Here is a tiny trained network, its code and every weight. The questions are about switching its units off for an input and a target symbol, where a switched-off unit gives its printed mean instead of its output.

import numpy as np


def w(rows, s, z=0):
    codes = np.array(rows[::2]) - 128.0
    scale = np.full(codes.shape[1], s)
    scale[-1] = z or s
    return codes * scale


def softmax(a):
    e = np.exp(a - a.max(-1, keepdims=True))
    return e / e.sum(-1, keepdims=True)


def log_softmax(a):
    a = a - a.max(-1, keepdims=True)
    return a - np.log(np.exp(a).sum(-1, keepdims=True))


def net(x, mask):
    ids = ['Ξαβδζηλμστφ'.index(c) for c in x.split()]
    T = len(ids)
    res = E[ids] + P[:T]
    u = 0
    for l in range(3):
        r = res
        for j in range(3):
            rows = slice(2 * j, 2 * j + 2)
            q, k, v = (r @ M[l][rows].T for M in (Q, K, V))
            z = softmax(np.where(np.tri(T) > 0, q @ k.T / 2**0.5, -1e9)) @ v
            o = O[l][rows]
            res = res + np.where(mask[u + j], z, o[:, -1]) @ o[:, :-1]
        u += 3
    return log_softmax(res[-1] @ U[:, :-1].T + U[:, -1])


Q, K, V, O = {}, {}, {}, {}
E = w([
[195,147,183,223,100,197],'Ξ',
[138,72,121,129,122,158],'α',
[162,199,139,8,114,173],'β',
[144,100,155,138,113,76],'δ',
[173,58,192,101,109,126],'ζ',
[142,110,126,125,138,52],'η',
[123,120,115,231,20,127],'λ',
[150,36,186,140,81,90],'μ',
[41,159,169,189,76,171],'σ',
[85,211,249,119,155,131],'τ',
[67,116,59,118,112,223],'φ',
],0.017)
P = w([
[196,163,106,193,89,5],'0',
[170,109,94,179,115,52],'1',
[147,118,109,160,51,73],'2',
[98,91,94,170,118,89],'3',
[73,93,94,137,114,95],'4',
[48,108,126,105,80,123],'5',
[1,99,128,87,83,134],'6',
[18,92,96,69,121,132],'7',
[58,94,69,63,131,155],'8',
],0.0058)
Q[0] = w([
[232,3,219,58,136,13],'L0H1',
[6,92,128,103,39,160],'L0H1',
[125,112,81,202,87,122],'L0H2',
[189,139,215,206,152,17],'L0H2',
[68,125,48,141,160,162],'L0H3',
[196,230,180,169,144,182],'L0H3',
],0.0051)
K[0] = w([
[254,111,106,166,149,196],'L0H1',
[37,144,178,241,113,94],'L0H1',
[82,122,109,162,166,79],'L0H2',
[219,58,167,181,86,76],'L0H2',
[159,102,68,84,109,125],'L0H3',
[239,5,213,112,25,37],'L0H3',
],0.0073)
V[0] = w([
[6,97,154,129,96,82],'L0H1',
[172,114,65,92,110,76],'L0H1',
[163,115,122,134,150,97],'L0H2',
[163,108,138,155,138,85],'L0H2',
[172,146,28,85,82,113],'L0H3',
[116,76,3,70,60,162],'L0H3',
],0.0071)
O[0] = w([
[70,127,123,116,67,164,185],'L0H1',
[147,181,161,139,112,109,100],'L0H1',
[161,162,188,142,166,66,152],'L0H2',
[87,161,137,254,137,38,254],'L0H2',
[142,137,94,94,69,110,107],'L0H3',
[123,90,109,87,15,154,200],'L0H3',
],0.0066,0.0021)
Q[1] = w([
[51,121,149,82,134,100],'L1H1',
[102,254,173,112,125,93],'L1H1',
[182,159,121,21,143,143],'L1H2',
[94,124,108,123,117,78],'L1H2',
[117,79,119,147,48,90],'L1H3',
[185,170,123,89,166,178],'L1H3',
],0.0089)
K[1] = w([
[128,106,218,86,125,137],'L1H1',
[128,180,213,139,181,97],'L1H1',
[175,189,161,18,179,90],'L1H2',
[7,3,82,45,78,149],'L1H2',
[47,114,152,46,151,132],'L1H3',
[217,202,105,124,166,118],'L1H3',
],0.0064)
V[1] = w([
[112,135,176,173,102,64],'L1H1',
[103,36,81,152,67,86],'L1H1',
[64,211,60,106,182,124],'L1H2',
[64,55,127,90,123,222],'L1H2',
[83,135,45,135,126,179],'L1H3',
[26,255,92,157,92,132],'L1H3',
],0.0061)
O[1] = w([
[145,126,120,142,108,201,187],'L1H1',
[142,98,154,96,51,104,247],'L1H1',
[160,175,80,103,81,162,2],'L1H2',
[154,126,173,146,82,139,99],'L1H2',
[75,192,114,171,117,112,107],'L1H3',
[117,164,149,254,147,131,103],'L1H3',
],0.0073,0.0058)
Q[2] = w([
[180,153,228,244,91,86],'L2H1',
[55,66,57,119,105,2],'L2H1',
[152,100,199,109,176,101],'L2H2',
[218,181,131,24,185,132],'L2H2',
[183,122,137,10,108,118],'L2H3',
[78,129,54,184,20,146],'L2H3',
],0.0062)
K[2] = w([
[160,217,222,255,161,115],'L2H1',
[25,61,118,152,116,78],'L2H1',
[130,188,161,140,175,166],'L2H2',
[140,135,32,68,139,101],'L2H2',
[176,90,183,48,149,67],'L2H3',
[69,135,116,155,47,211],'L2H3',
],0.0057)
V[2] = w([
[195,164,144,149,116,28],'L2H1',
[213,167,54,5,121,129],'L2H1',
[181,70,33,186,173,79],'L2H2',
[198,93,147,178,64,116],'L2H2',
[109,154,217,87,142,1],'L2H3',
[158,61,80,132,151,137],'L2H3',
],0.0057)
O[2] = w([
[71,110,3,61,150,224,153],'L2H1',
[171,198,145,179,97,92,1],'L2H1',
[101,124,87,138,56,91,157],'L2H2',
[206,87,122,164,136,80,254],'L2H2',
[89,133,76,45,207,169,138],'L2H3',
[106,128,167,145,7,104,147],'L2H3',
],0.0065,0.0068)
U = w([
[70,104,108,112,113,255,147],'Ξ',
[82,127,130,123,122,125,79],'α',
[121,102,113,109,122,163,9],'β',
[99,114,81,111,131,145,119],'δ',
[173,166,150,100,126,118,254],'ζ',
[76,128,42,108,134,118,171],'η',
[108,119,125,121,129,137,103],'λ',
[102,33,118,26,140,116,129],'μ',
[213,102,193,193,172,142,173],'σ',
[39,123,187,92,185,123,142],'τ',
[99,151,130,175,37,41,154],'φ',
],0.0077,0.004)

Each question gives the input, a string of symbols that net reads in full, and the target symbol t.
The units are the heads (2 rows each of Q, K, V and O). Each row of codes is followed by its name. A weight is (code - 128) times the scale printed after its matrix; where a second scale follows, it is the last column's (O and U).
mask holds one flag per head, layer by layer. A switched-off head (its flag False) gives its mean, the last column of its rows in O, instead of its output. The means were averaged over made-up inputs and are rounded, as every weight is.
A unit's drop is (log p(t) with every unit on - log p(t) with that unit switched off) / (log p(t) with every unit on - log p(t) with every unit switched off).
The circuit of an input: a set's keep is (log p(t) with only the set's units on - log p(t) with every unit switched off) / (log p(t) with every unit on - log p(t) with every unit switched off). Starting from all 9 units, units are removed one at a time, each time the one whose removal leaves the highest keep (on an exact tie, the one counted first), for as long as the keep stays at least 0.8.
units of the circuit, in order: the units of the circuit, biggest drop first
most important unit: the unit with the biggest drop
which heads matter: for each layer, one digit per head in row order, 1 if its drop is at least 0.15 and else 0, layers parted by /
drop when u is switched off: that unit's drop, to one decimal
input φ φ ζ, target φ: units of the circuit, in order -> L0H3; L2H1
input τ μ λ Ξ μ τ μ, target τ: units of the circuit, in order -> L0H3; L2H2
input φ μ φ η η, target φ: units of the circuit, in order -> L0H3; L1H3; L2H3
input λ α μ φ μ, target φ: most important unit -> L0H3
input μ Ξ σ μ η Ξ φ Ξ μ, target φ: which heads matter -> 011 / 011 / 001
input ζ η μ φ μ η, target φ: units of the circuit, in order -> L0H3; L1H3; L0H2
input μ Ξ φ, target φ: units of the circuit, in order -> L2H1; L0H3; L2H3
input ζ φ φ Ξ α, target φ: units of the circuit, in order -> L0H3; L2H1; L2H3
input μ σ η, target σ: which heads matter -> 110 / 101 / 001
input λ μ μ, target μ: which heads matter -> 000 / 001 / 100
input η μ μ Ξ σ β, target ζ: units of the circuit, in order -> L2H1; L0H2
input η β Ξ μ σ φ φ μ δ, target φ: units of the circuit, in order -> L1H3; L0H3; L2H3; L0H1
input μ φ Ξ σ δ, target σ: units of the circuit, in order -> L1H3; L2H3; L0H1
input σ μ μ, target σ: most important unit -> L0H2
input μ τ μ, target τ: units of the circuit, in order -> L0H3; L2H2; L2H3
input Ξ α η σ, target Ξ: drop when L2H1 is switched off -> 0.4
input Ξ β μ φ, target φ: drop when L0H3 is switched off -> 0.2
input μ μ φ δ, target φ: drop when L1H3 is switched off -> 0.5
